Here is a tiny trained network, its code and every weight. The questions are about switching its units off for an input and a class, where a switched-off unit gives its printed mean instead of its output.

import numpy as np


def w(rows, s, z=0):
    codes = np.array(rows[::2]) - 128.0
    scale = np.full(codes.shape[1], s)
    scale[-1] = z or s
    return codes * scale


def norm(h):
    return h / np.sqrt((h * h).mean(-1, keepdims=True) + 1e-5)


def f(y):
    return np.maximum(y, 0)


def log_softmax(a):
    a = a - a.max(-1, keepdims=True)
    return a - np.log(np.exp(a).sum(-1, keepdims=True))


def net(x, mask):
    res = np.array(x, float).reshape(1, 7) / 4 @ E
    u = 0
    for l in range(2):
        y = f(norm(res) @ A[l][:, :-1].T + A[l][:, -1])
        res = res + np.where(mask[u : u + 4], y, B[l][:, -1]) @ B[l][:, :-1]
        u += 4
    return log_softmax(norm(res)[-1] @ U[:, :-1].T + U[:, -1])


A, B = {}, {}
E = w([
[98,54,120,68,127,170,126,103,216,182],'x0',
[103,188,195,222,150,227,157,181,116,40],'x1',
[94,147,195,143,220,223,147,148,59,108],'x2',
[94,129,150,93,96,99,229,93,9,178],'x3',
[65,148,74,51,45,97,146,140,162,158],'x4',
[60,93,67,177,74,194,168,113,117,59],'x5',
[125,136,139,209,61,43,128,5,182,64],'x6',
],0.0025)
A[0] = w([
[156,49,99,159,79,65,144,29,149,126,35],'L0N0',
[133,228,141,158,49,2,142,119,120,91,53],'L0N1',
[98,126,136,126,167,231,112,122,194,145,7],'L0N2',
[88,110,77,109,86,130,115,190,125,116,74],'L0N3',
],0.0042,0.0017)
B[0] = w([
[3,127,73,138,86,27,86,73,143,105,252],'L0N0',
[34,6,208,123,121,113,133,1,173,108,252],'L0N1',
[125,172,86,173,90,46,155,31,146,89,201],'L0N2',
[183,215,143,114,96,124,122,168,88,82,179],'L0N3',
],0.0043,0.0028)
A[1] = w([
[99,127,125,104,153,154,86,128,233,85,161],'L1N0',
[83,147,146,148,132,215,220,118,3,111,71],'L1N1',
[74,72,141,102,154,214,210,87,53,148,252],'L1N2',
[197,156,193,253,239,133,89,93,128,65,107],'L1N3',
],0.004,0.00025)
B[1] = w([
[96,136,114,207,96,98,164,102,158,103,218],'L1N0',
[184,169,45,207,99,172,96,188,254,62,252],'L1N1',
[119,180,99,144,53,122,109,143,115,92,228],'L1N2',
[163,149,103,95,114,182,146,205,110,136,237],'L1N3',
],0.0068,0.0035)
U = w([
[179,200,77,172,91,208,146,245,159,66,204],'0',
[181,86,147,94,234,157,119,146,152,209,62],'1',
[117,92,234,147,180,157,178,103,86,108,2],'2',
[143,124,131,3,169,89,146,157,11,245,111],'3',
[38,88,109,171,80,35,140,3,163,103,182],'4',
],0.0073,0.004)

Each question gives the input, the list of numbers given to net, and the class t.
The units are the neurons (one row each of A and B). Each row of codes is followed by its name. A weight is (code - 128) times the scale printed after its matrix; where a second scale follows, it is the last column's (A, B and U).
mask holds one flag per neuron, layer by layer. A switched-off neuron (its flag False) gives its mean, the last column of its row in B, instead of its output. The means were averaged over made-up inputs and are rounded, as every weight is.
A unit's drop is (log p(t) with every unit on - log p(t) with that unit switched off) / (log p(t) with every unit on - log p(t) with every unit switched off).
The circuit of an input: a set's keep is (log p(t) with only the set's units on - log p(t) with every unit switched off) / (log p(t) with every unit on - log p(t) with every unit switched off). Starting from all 8 units, units are removed one at a time, each time the one whose removal leaves the highest keep (on an exact tie, the one counted first), for as long as the keep stays at least 0.8.
units of the circuit, in order: the units of the circuit, biggest drop first
top k neurons: the k neurons with the biggest drops, biggest first
k most important neurons of layer l: the k neurons of layer l with the biggest drops, biggest first
drop of u: that unit's drop, to one decimal
input [-5,-3,-1,6,-7,-2,0], class 0: units of the circuit, in order -> [L0N0 L1N3]
input [3,-1,1,2,-8,-2,4], class 0: units of the circuit, in order -> [L1N3]
input [5,-7,0,3,-4,-2,-2], class 3: units of the circuit, in order -> [L1N1 L0N1]
input [5,0,6,3,5,1,3], class 0: units of the circuit, in order -> [L0N0 L0N1]
input [3,-2,-8,5,-8,-6,-2], class 3: units of the circuit, in order -> [L1N1 L1N0]
input [5,-1,4,-8,6,7,-4], class 4: units of the circuit, in order -> [L0N2 L1N1]
input [-6,0,-5,0,-3,1,-2], class 4: top 2 neurons -> [L0N1 L1N1]
input [6,-6,8,8,4,4,0], class 0: units of the circuit, in order -> [L1N1 L0N1]
input [-4,4,-5,3,6,-8,-3], class 4: top 2 neurons -> [L0N1 L1N3]
input [7,-7,5,0,5,-8,1], class 3: units of the circuit, in order -> [L1N1 L0N1]
input [3,-8,5,-3,7,-2,-3], class 3: 2 most important neurons of layer 0 -> [L0N1 L0N0]
input [1,-5,-2,1,1,-6,-2], class 3: drop of L1N1 -> 0.3
input [8,0,8,6,2,8,5], class 0: drop of L1N1 -> 0.5
input [1,-5,6,7,-7,1,-6], class 0: drop of L1N1 -> 0.1
input [-2,6,-2,1,8,-7,0], class 4: top neuron -> [L0N1]
